Here is a tiny trained network, its code and every weight. The questions are about switching its units off for an input and a target symbol, where a switched-off unit gives its printed mean instead of its output.

import numpy as np


def w(rows, s, z=0):
    codes = np.array(rows[::2]) - 128.0
    scale = np.full(codes.shape[1], s)
    scale[-1] = z or s
    return codes * scale


def f(y):
    return np.maximum(y, 0)


def softmax(a):
    e = np.exp(a - a.max(-1, keepdims=True))
    return e / e.sum(-1, keepdims=True)


def log_softmax(a):
    a = a - a.max(-1, keepdims=True)
    return a - np.log(np.exp(a).sum(-1, keepdims=True))


def net(x, mask):
    ids = ['ΘΨαβεηλμξτ'.index(c) for c in x.split()]
    T = len(ids)
    res = E[ids] + P[:T]
    r = res
    for j in range(2):
        rows = slice(2 * j, 2 * j + 2)
        q, k, v = (r @ M[0][rows].T for M in (Q, K, V))
        z = softmax(np.where(np.tri(T) > 0, q @ k.T / 2**0.5, -1e9)) @ v
        o = O[0][rows]
        res = res + np.where(mask[j], z, o[:, -1]) @ o[:, :-1]
    y = f(res @ A[0][:, :-1].T + A[0][:, -1])
    res = res + np.where(mask[2:6], y, B[0][:, -1]) @ B[0][:, :-1]
    return log_softmax(res[-1] @ U[:, :-1].T + U[:, -1])


Q, K, V, O, A, B = {}, {}, {}, {}, {}, {}
E = w([
[42,83,122,114,90,137],'Θ',
[39,40,125,128,102,75],'Ψ',
[110,116,105,67,56,142],'α',
[60,91,168,147,124,43],'β',
[103,99,157,72,148,8],'ε',
[124,92,113,114,170,43],'η',
[69,108,137,104,91,124],'λ',
[58,78,117,108,139,160],'μ',
[51,87,117,104,82,143],'ξ',
[45,107,157,135,88,104],'τ',
],0.013)
P = w([
[58,180,19,133,142,52],'0',
[2,187,182,118,158,162],'1',
[38,182,12,93,104,42],'2',
[65,178,213,91,131,154],'3',
[45,200,14,69,50,22],'4',
[108,136,223,72,107,136],'5',
[29,197,41,90,28,31],'6',
[136,56,200,71,91,136],'7',
[63,227,37,86,18,34],'8',
[170,41,229,76,95,138],'9',
[78,187,41,180,26,58],'10',
[207,18,245,112,74,166],'11',
[110,217,15,192,67,105],'12',
],0.0093)
Q[0] = w([
[24,198,9,142,39,61],'H0',
[71,37,129,167,206,72],'H0',
[30,137,3,164,87,141],'H1',
[224,219,151,119,164,218],'H1',
],0.011)
K[0] = w([
[244,11,229,148,111,176],'H0',
[99,99,231,100,133,123],'H0',
[181,64,192,218,76,203],'H1',
[14,189,2,142,85,180],'H1',
],0.0093)
V[0] = w([
[110,97,165,207,205,27],'H0',
[106,105,154,106,11,84],'H0',
[55,136,116,156,63,179],'H1',
[208,94,160,201,205,128],'H1',
],0.012)
O[0] = w([
[55,157,94,58,13,59,185],'H0',
[113,85,100,253,144,84,245],'H0',
[137,92,183,222,63,74,122],'H1',
[157,164,131,2,39,163,32],'H1',
],0.0091,0.011)
A[0] = w([
[165,110,76,194,183,149,33],'N0',
[32,70,71,73,3,104,20],'N1',
[82,119,188,218,176,160,254],'N2',
[202,184,46,123,156,54,75],'N3',
],0.0071,0.007)
B[0] = w([
[155,211,11,71,139,103,161],'N0',
[172,166,221,165,255,167,215],'N1',
[167,156,125,11,31,210,249],'N2',
[19,148,193,136,110,245,147],'N3',
],0.0085,0.017)
U = w([
[84,142,105,133,90,114,2],'Θ',
[112,122,138,229,100,109,20],'Ψ',
[224,140,94,68,169,84,203],'α',
[128,171,177,217,119,115,19],'β',
[79,153,116,165,165,154,54],'ε',
[119,149,250,1,125,179,222],'η',
[155,111,125,87,112,74,169],'λ',
[130,106,174,52,105,113,213],'μ',
[124,152,107,120,114,115,56],'ξ',
[116,156,141,192,73,102,18],'τ',
],0.0092,0.0076)

Each question gives the input, a string of symbols that net reads in full, and the target symbol t.
The units are the heads (2 rows each of Q, K, V and O) and the neurons (one row each of A and B). Each row of codes is followed by its name. A weight is (code - 128) times the scale printed after its matrix; where a second scale follows, it is the last column's (O, A, B and U).
mask holds one flag per unit, heads first, then neurons. A switched-off unit (its flag False) gives its mean, the last column of its rows in O or B, instead of its output. The means were averaged over made-up inputs and are rounded, as every weight is.
A unit's drop is (log p(t) with every unit on - log p(t) with that unit switched off) / (log p(t) with every unit on - log p(t) with every unit switched off).
The circuit of an input: a set's keep is (log p(t) with only the set's units on - log p(t) with every unit switched off) / (log p(t) with every unit on - log p(t) with every unit switched off). Starting from all 6 units, units are removed one at a time, each time the one whose removal leaves the highest keep (on an exact tie, the one counted first), for as long as the keep stays at least 0.8.
units of the circuit, in order: the units of the circuit, biggest drop first
unit that matters most: the unit with the biggest drop
top k neurons: the k neurons with the biggest drops, biggest first
heads that matter: for each layer, one digit per head in row order, 1 if its drop is at least 0.15 and else 0, layers parted by /
input η η Θ τ β Θ τ λ ξ τ β β λ, target β: units of the circuit, in order => (N2, N1, H0, H1)
input α ε ε α η α β ε η μ β η, target λ: unit that matters most => N1
input η μ η α α, target α: heads that matter => 10
input τ Θ τ α Ψ Ψ λ ε τ, target ε: units of the circuit, in order => (N2, H1, N1)
input β μ α α α β ε, target β: units of the circuit, in order => (N2, N1, H0)
input η ξ β η β, target η: units of the circuit, in order => (H0, N1)
input Θ ε Ψ Ψ α Ψ η α β λ ε α β, target α: units of the circuit, in order => (H0, N0)
input α μ ε ε μ, target ε: units of the circuit, in order => (N2, N1, H0)
input ξ Θ β λ ε α τ, target α: units of the circuit, in order => (H0, N0, N2)
input λ ε ε, target ε: units of the circuit, in order => (N2, H0, N1, N3)
input α β β, target β: units of the circuit, in order => (N1, H0, N2, H1)
input ε Ψ Θ η ε α λ, target α: top 2 neurons => (N0, N2)
input α η Θ Ψ η ε ξ, target ε: units of the circuit, in order => (N2, N1, H1)
input ε Ψ Ψ α Θ, target α: unit that matters most => H0
input ε τ β α α α η η η, target η: top 2 neurons => (N3, N1)
input τ μ η α η ξ η η ε, target η: heads that matter => 11
input η α ξ α ξ α μ, target α: top 3 neurons => (N0, N2, N3)
input ε β η, target β: top 2 neurons => (N1, N2)
input η ε η η Ψ β Ψ, target β: units of the circuit, in order => (N1, H0, N2)
input α η η η η η α, target η: unit that matters most => H1
input ε η η β μ η Θ α μ β Θ, target β: units of the circuit, in order => (N1, N2, H0, H1)
input η β μ, target β: units of the circuit, in order => (N1, H0, N2, H1)
input Ψ η η ε μ ε α, target ε: heads that matter => 01
input α λ η α ε, target α: units of the circuit, in order => (H0, N0)
input τ ε α ε η α β, target α: units of the circuit, in order => (H0, N0, N2)
input α β Θ β α ξ η λ ξ ε μ ε η, target ε: heads that matter => 11
input α α μ β τ, target β: heads that matter => 10
input α η ξ ε η ε Ψ η ε β α, target β: heads that matter => 10
input τ μ η ε β τ β η η β η, target β: top 3 neurons => (N2, N1, N0)
input Ψ α Ψ η τ ε α α μ, target α: unit that matters most => H0
